Below are the code and all the weights of a small trained network. Each question names an input and a class and asks about switching units off, where a switched-off unit gives its printed mean instead of its output.

import numpy as np


def w(rows, s, z=0):
    codes = np.array(rows[::2]) - 128.0
    scale = np.full(codes.shape[1], s)
    scale[-1] = z or s
    return codes * scale


def f(y):
    return np.maximum(y, 0)


def log_softmax(a):
    a = a - a.max(-1, keepdims=True)
    return a - np.log(np.exp(a).sum(-1, keepdims=True))


def net(x, mask):
    res = np.array(x, float).reshape(1, 5) / 4 @ E
    y = f(res @ A[0][:, :-1].T + A[0][:, -1])
    res = res + np.where(mask, y, B[0][:, -1]) @ B[0][:, :-1]
    return log_softmax(res[-1] @ U[:, :-1].T + U[:, -1])


A, B = {}, {}
E = w([
[131,123,129,131,127,127],'x0',
[198,179,117,150,7,145],'x1',
[169,54,174,2,98,101],'x2',
[235,170,144,111,211,176],'x3',
[127,126,126,129,127,130],'x4',
],0.0087)
A[0] = w([
[143,140,152,92,248,133,138],'N1',
[41,100,124,103,157,96,204],'N2',
[71,69,128,132,149,131,196],'N3',
[70,95,124,154,135,119,129],'N4',
[90,185,115,207,72,133,208],'N5',
[134,144,139,157,148,129,166],'N6',
[106,191,114,205,231,146,254],'N7',
[102,129,138,112,2,111,126],'N8',
[253,175,123,122,125,154,61],'N9',
],0.016,0.0044)
B[0] = w([
[198,32,72,60,196,96,210],'N1',
[99,185,222,107,119,143,192],'N2',
[96,175,191,107,141,143,178],'N3',
[111,196,123,150,127,115,167],'N4',
[163,159,79,254,162,63,218],'N5',
[107,144,105,116,121,141,159],'N6',
[48,169,11,105,50,181,254],'N7',
[156,39,86,116,52,191,194],'N8',
[45,199,221,85,146,131,199],'N9',
],0.019,0.018)
U = w([
[72,187,146,137,146,121,158],'0',
[129,74,71,100,100,174,122],'1',
[132,110,247,87,135,138,200],'2',
[181,59,126,89,206,85,151],'3',
[168,106,93,184,135,86,8],'4',
],0.011,0.0016)

Each question gives the input, the list of numbers given to net, and the class t.
The units are the neurons (one row each of A and B). Each row of codes is followed by its name. A weight is (code - 128) times the scale printed after its matrix; where a second scale follows, it is the last column's (A, B and U).
mask holds one flag per neuron, in row order. A switched-off neuron (its flag False) gives its mean, the last column of its row in B, instead of its output. The means were averaged over made-up inputs and are rounded, as every weight is.
A unit's drop is (log p(t) with every unit on - log p(t) with that unit switched off) / (log p(t) with every unit on - log p(t) with every unit switched off).
The circuit of an input: a set's keep is (log p(t) with only the set's units on - log p(t) with every unit switched off) / (log p(t) with every unit on - log p(t) with every unit switched off). Starting from all 9 units, units are removed one at a time, each time the one whose removal leaves the highest keep (on an exact tie, the one counted first), for as long as the keep stays at least 0.8.
circuit, biggest first: the units of the circuit, biggest drop first
unit that matters most: the unit with the biggest drop
k most important neurons: the k neurons with the biggest drops, biggest first
drop when u is switched off: that unit's drop, to one decimal
input [4,0,-3,7,-7], class 1: 2 most important neurons => (N1, N7)
input [-4,-2,-3,6,8], class 1: unit that matters most => N7
input [-2,3,-1,-4,5], class 4: circuit, biggest first => (N7, N5)
input [6,1,-3,-3,8], class 4: circuit, biggest first => (N9, N5)
input [-1,6,-2,-6,-1], class 4: 2 most important neurons => (N5, N7)
input [-7,-1,-4,7,-8], class 1: 2 most important neurons => (N1, N7)
input [-4,2,-1,-8,6], class 4: 3 most important neurons => (N5, N7, N8)
input [-6,1,-6,-4,0], class 4: 2 most important neurons => (N5, N9)
input [0,-5,1,6,-2], class 3: 2 most important neurons => (N1, N8)
input [-4,-8,2,2,8], class 3: 2 most important neurons => (N1, N9)
input [-8,4,2,8,6], class 2: 2 most important neurons => (N9, N7)
input [-1,4,4,1,-4], class 2: 2 most important neurons => (N7, N9)
input [0,-4,0,4,-6], class 1: 2 most important neurons => (N7, N5)
input [-3,-6,-7,5,1], class 1: circuit, biggest first => (N7)
input [-2,-1,3,1,3], class 3: 2 most important neurons => (N7, N9)
input [5,5,-3,0,-5], class 4: 2 most important neurons => (N5, N2)
input [-4,-8,-6,7,-3], class 1: drop when N7 is switched off => 2.8
input [5,-8,-2,4,-7], class 1: drop when N1 is switched off => 0.6
input [0,-7,4,4,-4], class 3: drop when N1 is switched off => 0.8
